Small tables with named rows and columns. After each table, cells are looked up by row and column.

lut =
	dida	guk	sul	nug	ret	tova
dini	46407	52442	43150	48120	38833	52258
niso	30772	42590	46830	36861	33098	59292
rezipok	45938	28177	53663	56805	48649	34229
fuzi	46698	45384	43731	45271	43422	44834
mozile	41947	58151	40381	42278	46256	51412
daku	38060	79652	23941	50565	43219	47336
kufes	36902	53598	51629	36699	30326	75968
repugar	38734	33796	42588	19516	63027	39162
fanutog	47422	42740	47028	43377	29990	59579
gira	43207	53739	52604	44483	35503	65441
dutetu	45765	46291	43277	45710	46091	44960
feri	45124	29657	47875	51579	44180	33184

dida of daku is 38060
ret of rezipok is 48649
guk of niso is 42590
tova of repugar is 39162
nug of mozile is 42278
ret of dini is 38833
tova of feri is 33184
nug of dutetu is 45710
sul of rezipok is 53663
dida of fanutog is 47422
nug of dini is 48120
sul of dutetu is 43277
tova of dutetu is 44960
nug of gira is 44483
sul of dini is 43150
guk of gira is 53739
ret of kufes is 30326
tova of fuzi is 44834
Which row has the largest dida? fanutog

mus:
columns: dukubo, noraf, nos, davavud, doso, goz, vub
mev: [22109, -64479, 65007, -63194, -31206, -33196, 49986]
lezu: [-62142, -48657, -9710, -36879, -48775, 2717, -40317]
mek: [-12345, 10479, -55014, -14282, -48549, 35664, 63401]
velikas: [17140, -49004, -2543, 19612, 52424, -35418, -41397]
vot: [-8683, -24629, -26671, -13946, -70079, -31855, -49427]
zuvu: [48615, -61972, 25706, 24048, -39023, 7750, 54927]
pezanu: [-71229, -43258, 48693, 1059, 50643, -40518, 36998]

vub of vot is -49427
nos of lezu is -9710
doso of zuvu is -39023
vub of pezanu is 36998
doso of velikas is 52424
dukubo of vot is -8683
nos of mev is 65007
noraf of lezu is -48657
doso of vot is -70079
nos of zuvu is 25706
davavud of vot is -13946
doso of pezanu is 50643
nos of velikas is -2543

noz =
          zon  guruzup  busesal    sif  gavozik
litine  27708    82268    36377  48999    80525
lufiba  16251     3334    61436  25246    25075
ber     61900    44482    18393  61967    58722
duv     44498    45060    50832  66791    62579
bev     45779    53248    53135  50995    44644
nimomo  36533    11265     9730  19409    27408

bev, sif => 50995
duv, sif => 66791
ber, sif => 61967
bev, busesal => 53135
ber, busesal => 18393
lufiba, guruzup => 3334
duv, zon => 44498
lufiba, sif => 25246
litine, zon => 27708
litine, busesal => 36377
lufiba, busesal => 61436
nimomo, busesal => 9730
nimomo, gavozik => 27408
litine, sif => 48999
nimomo, zon => 36533
ber, gavozik => 58722
lufiba, zon => 16251

lobu =
	malu	vedi	nuben	ren	gumikiz	nemu	pugo	vad	palapo	kora
zugan	101	103	74	49	115	64	56	102	103	136
vov	99	116	92	95	102	107	65	98	129	107
turebal	103	128	88	87	109	103	52	105	138	114
leduvub	69	81	90	105	86	113	105	81	86	64
tunu	104	125	102	112	76	113	56	91	136	78
kasemo	99	125	100	136	67	124	73	90	131	57
sofivik	80	85	91	111	69	100	97	79	81	53
sar	86	81	89	99	67	86	92	79	79	68
bib	123	192	111	125	120	154	12	119	223	113
pas	98	92	84	83	91	72	72	91	90	93

nemu of kasemo = 124
pugo of sar = 92
gumikiz of pas = 91
vad of tunu = 91
ren of leduvub = 105
kora of kasemo = 57
palapo of turebal = 138
vad of turebal = 105
nuben of sofivik = 91
malu of leduvub = 69
ren of zugan = 49
vad of vov = 98
nuben of tunu = 102
vad of sar = 79
vad of pas = 91
palapo of vov = 129
nuben of sar = 89

tovos
           pil    pip   rura
dap       5402   2662   9137
naduna   -3825  -5048  -8429
gopa      3191  -2139   -874
rudif     7749  -6239   5380
mizi      6087   4310  -4828
zusu      2893   4951  -7464
vema      6647   1735   2232
mozere    2393  -8532  -2234
padobo    8436  -9233   -572
durudim  -5777  -2337    405
radefo    2389   1741   4475

naduna, pil -> -3825
gopa, rura -> -874
mozere, pil -> 2393
dap, pil -> 5402
mizi, pip -> 4310
radefo, pil -> 2389
mizi, rura -> -4828
gopa, pip -> -2139
zusu, rura -> -7464
padobo, pil -> 8436
naduna, rura -> -8429
zusu, pil -> 2893
radefo, pip -> 1741
rudif, pil -> 7749

